Each row of numbers stands for one node and depends on some of the facts below. Use the named rows to name the rest.

Some facts about the nodes:
rostin: χ 457; Θ stupel
vumas: χ 742
stagra: χ 3; Φ tagor bifas floklin pleskemuk
kletruk: χ 30
sevor: χ 30; Θ zazavi
lagas: χ 30; Θ skolase
ralur: χ 457; Θ triflik
gava: χ 3
silur: χ 106; Θ lufla
takaske: χ 67
befin: χ 256; Φ flimu zazavi
gusta: χ 3; Θ rodru
grogron: χ 256; Θ toflu
pleflin: χ 30
potik: Δ grustu kletruk sadaklol; χ 67
brudu: Δ teba stoluk litrel; χ 30
sutriplir: Δ debes zeruklas rostin tazus; χ 3; Φ vukik zeruklas
flubru: Δ stagra tulir plekoplil; χ 30
kastol: χ 3; Θ gotun
kostos: χ 3
skudaflom: Δ fufu flevu lufla sadaklol; χ 30; Φ skosa
klunu: χ 3; Θ nolen; Φ drodis segrukik kepur
fotiflu: Δ zazil skepek pluflen lonem puskos; χ 30
tegridal: Δ kepur; χ 67; Φ doklan
suri: χ 30; Θ bifas; Φ takaske segrukik
bitru: χ 30
kunider: Δ tredo flevu zokla; χ 3
zepeto: Δ tazus; χ 256; Θ rostin; Φ grogron kastol
kidim: χ 106
drodrur: χ 3
zazil: χ 457; Θ zeklar
tobrok: Δ nolen satum; χ 106
stimugrin: χ 3
grepluskur: χ 256; Φ vobik grino
skopoklek: Δ vugreklo groske skinil kidim kostos; χ 106; Θ flevu
lilake: χ 3; Θ feko
gedruk: χ 256; Φ neskos doklan
revor: Δ stoluk sonok; χ 3; Θ zoklus
triter: Δ rubo testile; χ 30
koras: χ 3; Θ replo
tulir: χ 256; Φ leflon nidra klifa
debes: χ 30
sarozos: Δ zeruklas geplar dutrugil rubo; χ 30
stotos: χ 256; Φ koras litrel
saras: χ 3; Θ tapos
lonem: χ 106; Φ bivel sevor silur
fufu: χ 742
feko: χ 30
zazavi: χ 3; Θ domebe
giskul: χ 3
skegudi: χ 457; Θ tazus
bifas: Δ bitru stefar kunem; χ 67
plekoplil: χ 3
gotun: Δ bridupel; χ 3; Θ revor
bregre: Δ maram; χ 106; Θ brofar; Φ drodis takla pleskemuk
grustu: χ 256; Θ rofal; Φ vumas
femome: χ 3; Θ vobik
bipam: χ 742; Φ koras
vovil: Δ stagra gabrar gusta kastol; χ 30
lufla: χ 742; Θ druton
tivimis: Δ lipugrer kidim; χ 30; Φ gabrar kletruk puram
domebe: Δ bivel tredo zuna silur; χ 256
litrel: χ 106; Θ bregre
sonok: χ 30
brunekli: χ 457
zarifes: Δ stoluk kepur saras; χ 3; Θ ranam
fladruk: Δ pomis rekluk driben; χ 742
pego: χ 3
vukik: χ 106
satum: χ 67; Φ gropu
groske: χ 3; Θ puram; Φ tagor vukik takla trunumok
niflo: Δ stimugrin dremuzar tazus; χ 256
vobik: Δ bivel sonok; χ 3; Θ fladruk
driben: χ 742
katra: Δ trezem lagas gabrar rekluk grogron; χ 3
puram: χ 256; Θ skeros
sidrim: χ 30; Θ takla
zuke: χ 256; Φ lipugrer tapos nidra
bamu: χ 67; Θ kepur; Φ trezem
vakur: Δ vugreklo bitru plutrun; χ 3
nifluklek: Δ dusir nedes nolen lonem drodrur triflik; χ 3; Θ flimu
dutrugil: χ 3; Φ domebe fetaplam kunider
tazus: χ 3
rofal: χ 256; Θ togol
testile: χ 3
nistik: Δ zazil silur; χ 30; Φ feko zoklus
druska: Δ tapos lilake puskos doklan; χ 30
druton: χ 67; Θ zarifes; Φ gabrar puram tabror
skifuplun: Δ brunekli skedus saras tapum; χ 30
tuflo: χ 106; Θ kostos
flotuk: χ 3; Φ pomis litrel
fiplosur: Δ napo; χ 106; Θ saras
stoluk: χ 30
nedes: χ 3
fipus: Δ driben nedes pofek; χ 30; Φ lipugrer
skeros: χ 3; Θ pleskemuk
fubor: Δ gava zeruklas; χ 106
gogrifli: χ 742
lipugrer: χ 3; Θ zepeto
gropu: Δ brutrus grino doklan; χ 3
dusir: χ 3
leflon: χ 106
toflu: χ 3
grino: χ 3; Θ plezam
neskos: χ 256
listu: Δ toflu; χ 457; Θ grino
goklak: χ 3
fupo: χ 742
stefar: χ 30; Θ sitron
brefen: χ 3
fetrak: Δ grimis tredo debem zoklus skosa suri gedruk; χ 3
leston: χ 3; Θ niflo; Φ skegudi replo
tagor: χ 67; Θ sebur
tubis: Δ tagor kidim tapum; χ 742
plezam: Δ dusir leflon stefar fetaplam bozan kunem; χ 30; Θ tagor
ratro: Δ nidra toflu drodrur; χ 3
trezem: χ 106
fetaplam: χ 3
lipobra: χ 3; Θ skedus
bozan: χ 3; Φ bradak skopoklek
drodis: Δ takaske goklak lilake sadaklol; χ 106; Θ plutrun
rubo: χ 457; Θ skudaflom
puskos: χ 30; Φ flomel revor kunem
gropi: χ 457
kepur: χ 3; Θ fiplosur
flimu: Δ pluflen; χ 256; Θ vumas
tabror: Δ kletruk; χ 3
tubras: χ 256; Θ kozi; Φ vugreklo zeruklas zoklus nifluklek femome
floklin: Δ grustu befin goklak sonok; χ 30
fefu: χ 3
zeklar: Δ vukik fupo; χ 742; Φ vumas brefen napo
zoklus: χ 67; Θ nodra
takla: χ 3; Θ dutrugil
navi: Δ gava tuflo gropi nolen; χ 3; Φ bifas kunem
fanok: χ 30; Φ trezem stupel lagas replo
brutrus: χ 457
skedus: χ 3; Φ tapos brunekli
napo: χ 3
fliflu: Δ maram zazavi satum dremuzar; χ 457
sadaklol: χ 30
zuna: χ 3; Θ lagas; Φ gava rekluk
skosa: χ 457; Θ lipobra
rodru: χ 30
segrukik: χ 30
sitron: χ 742; Φ nedes sarozos
flomel: Δ stefar plutrun grino sidrim; χ 30
sebur: χ 3; Φ trezem nolen
vuskis: χ 3; Φ skinil fiplosur
dremuzar: χ 3; Φ drodrur
geplar: χ 256
tredo: χ 256
nolen: χ 3; Θ skegudi
plutrun: χ 256; Φ gava tredo zoklus doklan
voso: χ 30
sugraror: χ 457; Θ goklak; Φ kastol
gramusa: Δ brefen lipobra puskos skolase; χ 256
replo: Δ pleflin driben brefen dremuzar; χ 3; Θ dusir
grustatu: Δ fufu fetaplam klunu; χ 457; Θ duno
pluflen: χ 3; Θ geplar
flivifom: Δ ranam; χ 30; Θ fanok
skolase: χ 3; Θ listu; Φ pleflin zokla koras
trunumok: χ 3
kozi: Δ bivel stotos kletruk; χ 3; Θ bamu
meplu: Δ skolase bridupel; χ 3; Θ litrel
duno: Δ voso tulir fupo suri plutrun bridupel; χ 742; Θ pleflin
skinil: χ 256
drinudrek: Δ stupel vukik stefar rodru; χ 30; Φ kepur triflik
klifa: Δ gogrifli leflon druton skogol kepur brutrus sonok; χ 256; Θ drinudrek
gromuk: Δ zazil; χ 3; Θ grimis
deso: χ 30; Φ bivel zazavi
vugreklo: χ 3
bridupel: χ 256
ranam: χ 3; Θ sevor; Φ flimu gramusa
nidra: χ 106
miskol: Δ fefu; χ 106; Φ fufu
doklan: χ 30; Θ pego
ploklanon: Δ skepek kastol; χ 256
skepek: χ 30
nodra: χ 30; Θ doklan
drenam: χ 256; Θ gusta
gabrar: χ 3
bradak: Δ gava skegudi grogron; χ 30
zeruklas: χ 106
bepo: Δ goklak; χ 256
stupel: χ 457; Θ flotuk
maram: χ 30; Φ fefu pomis rostin
togol: Δ bipam geplar sonok; χ 30
grubar: Δ stupel bozan; χ 67
bivel: χ 457; Θ nidra
pofek: χ 30; Φ gava neskos
vado: Δ stupel skogol skeros giskul; χ 742; Θ tuflo
zokla: χ 30; Θ sidrim
tase: Δ druton bridupel; χ 3
pomis: χ 30
pleskemuk: Δ takaske zeruklas pomis rubo kunem; χ 67; Θ tabror
tapos: χ 106; Θ skopoklek
tapum: χ 3; Θ pomis; Φ litrel katra
rekluk: χ 256
grimis: χ 3; Θ grustu
plamel: Δ lipugrer zazil maram; χ 3
triflik: χ 742
skogol: χ 30; Θ bitru
brile: χ 3; Φ triter fladruk bifas floklin
teba: χ 742; Φ bivel zeruklas gabrar flivifom
flevu: χ 3; Θ drenam; Φ fladruk
debem: χ 457; Θ tubis
kunem: χ 3; Θ lonem
brofar: Δ sadaklol; χ 256; Θ bivel

Some nodes and their rows:
saras: [  1   4   3  25  -3   6   1  -5   2   3 -12   0   2  -8   4  -1  -2   2
  -1  -1  28  12  -1  -8 -10   2  10   1   3  -2   0   1 -10 -15   2  -9
 -10   3  -3  -4   6  -6]
kunider: [  2  -8  -2   0  -1  -3  -3  10  -3   7   4   1   3  -2  -3   3  -1 -10
   6   6  12  -2  -2   6  -2  -4   0  -3 -13   0   2   4  -5  -1   0  12
   0   0   2 -10  -2   5]
toflu: [ -2   1   3   5   4   0  -4  -3   6  -5   3   1  -1  -2   8   3   4   7
  -3 -12   8   6   0   2   4   6  -8   1   1  -5  -2   3   0  -7  -3 -12
  -4  -8   2   0   0  -5]
brefen: [ -4   2   3   1   1  -1  -1  -4   3  -2   1   1   1  -2   3   1   5   8
  -3  -7   8   5   2  -1   4   3  -7   0   2  -5  -3   3   1  -2  -4 -15
  -6  -9   0   5   1  -9]
brutrus: [ -4   2   3   5  -2   2  -1   1   1  -2  -8   1   1  -4   6   1  -1  -1
   3  -7 -24  14  -1  -1  -6   2   6   0   2   9   2  -1   2  -2  -1   2
  -6   1  -3  -6  -3   1]
plezam: [  2  -7  -4  -8   4   1  -7  27  -4   8  13  -3   4   0  -7   8   1 -13
   6  15  12  -3   0   7   5  -4   4   1  -8   2   3  -2  -1   5   3  16
   2   4   4 -11  -2   4]
stagra: [  6   5   0  -9   3   0   8 -13   2  -7  -4   0  -5  -2   2  -2  -4  14
  -8 -14 -14 -13   2  -9  -1   0  -6  -7   9  -3   2   6   2  -4  -2  -8
  -3   4   7  12   6  18]
zuke: [  7   2  -2  -9   1   3   6  -6   0  -5  -3  -2  -5   6   2  -5  -3   3
  -5  -6 -16 -16   0  -7  -1  -5   1   2   3   3   3  -2   2   4   1   3
   9  10   0   7   4  11]
deso: [  4   7  -2  -9   4   2   7  -9  -1  -3  -3  -2  -5   3  -5  -1  -4   5
  -4  -3  -3 -14  -2  -3   3   1  -1   0   7   1   5  -3   0   2   2   5
   2  11   6   7   4  16]
fotiflu: [  0  -6  -5  -5   2  -3  -5  19  -5   3  14   1   2   0 -12  -1   6  -5
   4  20  31 -10   2   3   2  -3  -3   0  -8 -10  -4  -4   0   2   4  -3
   5  -3   4  -6   2  -3]
zepeto: [  6   0  -2 -10  -2   0   4  -5  -1   1  -2  -2  -5   9  -3  -3  -2   1
  -6  -2   8 -19   0  -3   5  -5  -4   4  -1  -6   2  -5   0  12   3   3
  13  10   3  13   4   5]
pleflin: [ -4   0   1   0   7   3  -3   3   1  -4   8   1   1   2   1   0   4   5
  -2  -1  11   3   1   2   3   9  -7   4   3  -5  -4  -4   3  -2   0 -18
   0  -6   2   1   1 -15]
gropi: [ -5   2   2   3   1  -2  -3  -2   2  -2  -3   0   0   3   1  -3   6   4
  -2  -1  13   5   0   1   6   3  -5   4   3  -5  -3  -4   3   3   1 -14
  -2  -6  -1   5   0 -15]
sidrim: [ -3   1   0   2   2   1   0   4  -1  -4   1   1   2  -4  -1  -1   0   4
   4   7 -17  11   1  -3  -7   4   5  -5   5   7  -1   1   4  -7  -2   1
  -6  -2  -3  -6  -2   0]
fupo: [  2  -3   1   4  -1   2   1  -3   1  -8   1   2   1  -6   3   0   1   4
   3  -3 -27  11   4  -5 -14   4   4  -7   6   6   0   8   4  -9  -6  -4
  -8  -5  -9  -3  -2  -1]
miskol: [  5   2  -4 -10   2   1   5  -4   0  -2   5  -3  -4   4  -6  -6  -6  -1
  -1   5   4 -16   0  -1   4  -3   0  -1   2   1   2  -1   0   3   4  11
   4  11   7   3   2   8]
vobik: [  1  -4  -1  -1  -2   0  -4   7  -2   9   0  -1   1   0   1   7  -1 -15
   8  -2   5   4  -3  10   0  -4   2   0 -11   4   3   2  -6   3   2  21
  -1   2   0 -11  -4   2]

Rows to name:
No name comes twice in this set of rows, the named rows included.
[  3  -3 -11  16   0   3   0  17  -7   4  10  -3   7  -2 -15  -2   7  -4
   4  28  25  -7   2 -11  -4  -6   6  -5  -9  -9  -1 -11  -9 -18   3   2
   2   5  -2 -15   6  -8] : skopoklek
[ -1   1  -1   8  -3  -5  -4   1   0  -1   6   2   2   2   4   0  -2   5
   3  10  -9   1   3  -2   5  -5   7   5  -3  -1  -1   2   4  -1  -1   6
  12  -2  -7  -3  -7 -12] : neskos
[  1  10   1  -7   3   4   8 -14   1  -9  -2  -1  -5   1   1  -6  -6  13
  -8  -6 -12  -8   1  -8   4   5  -2   0  14   0   1  -1   4   0   0  -5
  -1   5   6  16   5   9] : puskos
[  1   9   0  -3  -8  -8  12 -32   2   1  -2   3  -4   0   2 -14 -17   9
   2  -3 -21  -7   0  -2   6  -2   4  -5   3   5   2   8   1   6  -3  19
   9   4   3  13  -5   7] : zuna
[  0  -3   1   4  -2   0  -2   5  -2  -8  -5   2   1  -3   3  -2   5   3
   1   4 -26   6   4 -10  -9  -2   2  -1   0   5  -2  -2   5  -5  -3  -8
   1  -4  -8  -2  -2  -2] : skinil
[  5   2  -5 -13   3  -1   3   1  -3   2   7  -2  -4   8  -9  -3  -4   1
  -5   9  26 -27   0   1  12  -3  -6   1   1  -9   2  -4  -1   9   6   3
   9   8  10   9   6   9] : fipus
[  7   0  -4  -9   4   4   3   5  -1   3   4   0  -4   6  -3  -2 -10  -9
   4   2   9 -19  -5   4   7   0   2   3  -4   5   6  -2  -5   4   5  23
   8  15  10  -5   0  16] : skudaflom
[  7 -12  -7  -3  -2  -2  -3  22  -6   2  15   1   3  -6  -9   0   3  -9
   9  13  12  -5   4   1  -7  -5   3  -9 -14   0  -2  10  -2  -8  -4   6
   1  -2  -4 -14   0   5] : duno
[ -5   5   3   3  -1   0   3  -6   1  -3  -6   1   1  -7   1  -3   0   5
   2   3 -26  15   1  -4  -7   3   6  -4  11   8   0  -1   5   0  -3   0
 -10  -3  -5   2  -2  -4] : stefar
[ -1   5   0  21   0   6   1  -3  -1   1 -10  -2   3  -3  -2  -1   4   4
   0   6  25   6  -1  -8  -3   3   7   2   6  -4  -1  -9  -8 -14   5  -6
  -8   4  -4  -3   5 -13] : tapos
[  7  -8   3  20  -7   4  -7  14  -5  15  -7   3  -2  -8  -7   2  -7 -14
   6  14  82   0  -1   3  -2  -3  14   7  -3  -2  -4   9 -13  -5   8   3
  -3   8   0  -3   5   4] : kozi

Now the same nodes, written a new way:
Some rows with their names:
tapum: [-21  -6   2  29 -10   2   7   7   3 -40 -11 -45  12]
silur: [-11 -15   8  29  12  41  13  12 -12 -29 -18  -1 -18]
nistik: [  4   0 -17  10   6   8 -16  23 -11   1  15   7 -34]
skudaflom: [ 29  12   4 -36  -9 -33  -6  16 -11  62  32  13 -12]
nidra: [ 23   3  -5 -12   6 -23  12 -24   5   7 -21   7  12]
zuke: [ -3  -5 -18  14 -10 -28 -13   5 -23   9   6 -12  -7]
dusir: [  0  -3 -12  -9   4 -10  14 -34   3 -22 -13 -11  19]
nifluklek: [ 13  22  25 -21   2  37 -23  33   0   0   6  10  -6]
tuflo: [ 23   2  -9  -5  19 -15   2 -34 -24 -11 -11   2   7]
lagas: [ 24   5   3   4  -6 -17   7 -23   6 -20 -20  23  15]
toflu: [  1   2  -9   2   9 -13   8 -30   2 -21 -21 -15  12]
flubru: [-18   9  -2   0 -13   0  -8  33  16  26  16  -6 -18]
gromuk: [ -8   9  19  -2 -11  18 -15  12   0 -13 -12 -23  11]
tabror: [ 19  12  18 -35   2  -3   8   3  14  25   5  19   4]
miskol: [ 12   6  -7  -8   2  -4  -8   5 -12  23  11  -8  -4]
neskos: [ 14   1  -4   6 -10   1   3  10  11  -1  -9  29 -19]
plamel: [ -1  14   8 -23  -3   3 -19  10   5  17   4 -19  12]

Name these rows:
No name comes twice in this set of rows, the named rows included.
[ -6   1  16   1   4  48   2  15  17 -36  -2   9  -7] : femome
[ 31  -4   3 -12  18  13  18 -37  -2 -52 -32  19  14] : gava
[ 12  -3  -4  20  -1  -1  -7 -12 -25 -28 -23   6  18] : grogron
[ 28   4   1 -21  25   9 -32  -2 -34  24  35  11  -7] : sutriplir
[ 41   7  22 -48 -10 -13 -10  29   0  39  18  11   0] : potik
[-63 -27 -12  62   0  24   5  28   7 -24  15 -10 -29] : suri
[ 40 -11  -6   7  42  13  16 -43 -11 -24  -7  50  -9] : zeruklas
[ 26  18  11 -38  22  -2 -22 -32 -27  51  13  23  18] : fladruk
[ 54  27  21 -53   8 -17 -11   1 -13  57   5  28   5] : sarozos
[ 32  -5 -15 -10   5 -38   4 -33 -23  16  -2  26   2] : geplar
[ 28  -8   4 -27   6 -17  20 -35  -1  -8  -3   1  22] : goklak
[ 32  19   2 -33   7 -17 -19   2 -11  28  -3  18   4] : bradak
[ 16   8   7 -15   2  -2  15 -19   8  14 -16  11   5] : vumas
[ -2   2   7  15   7  34 -11  22   3  -5  13  34 -34] : flivifom

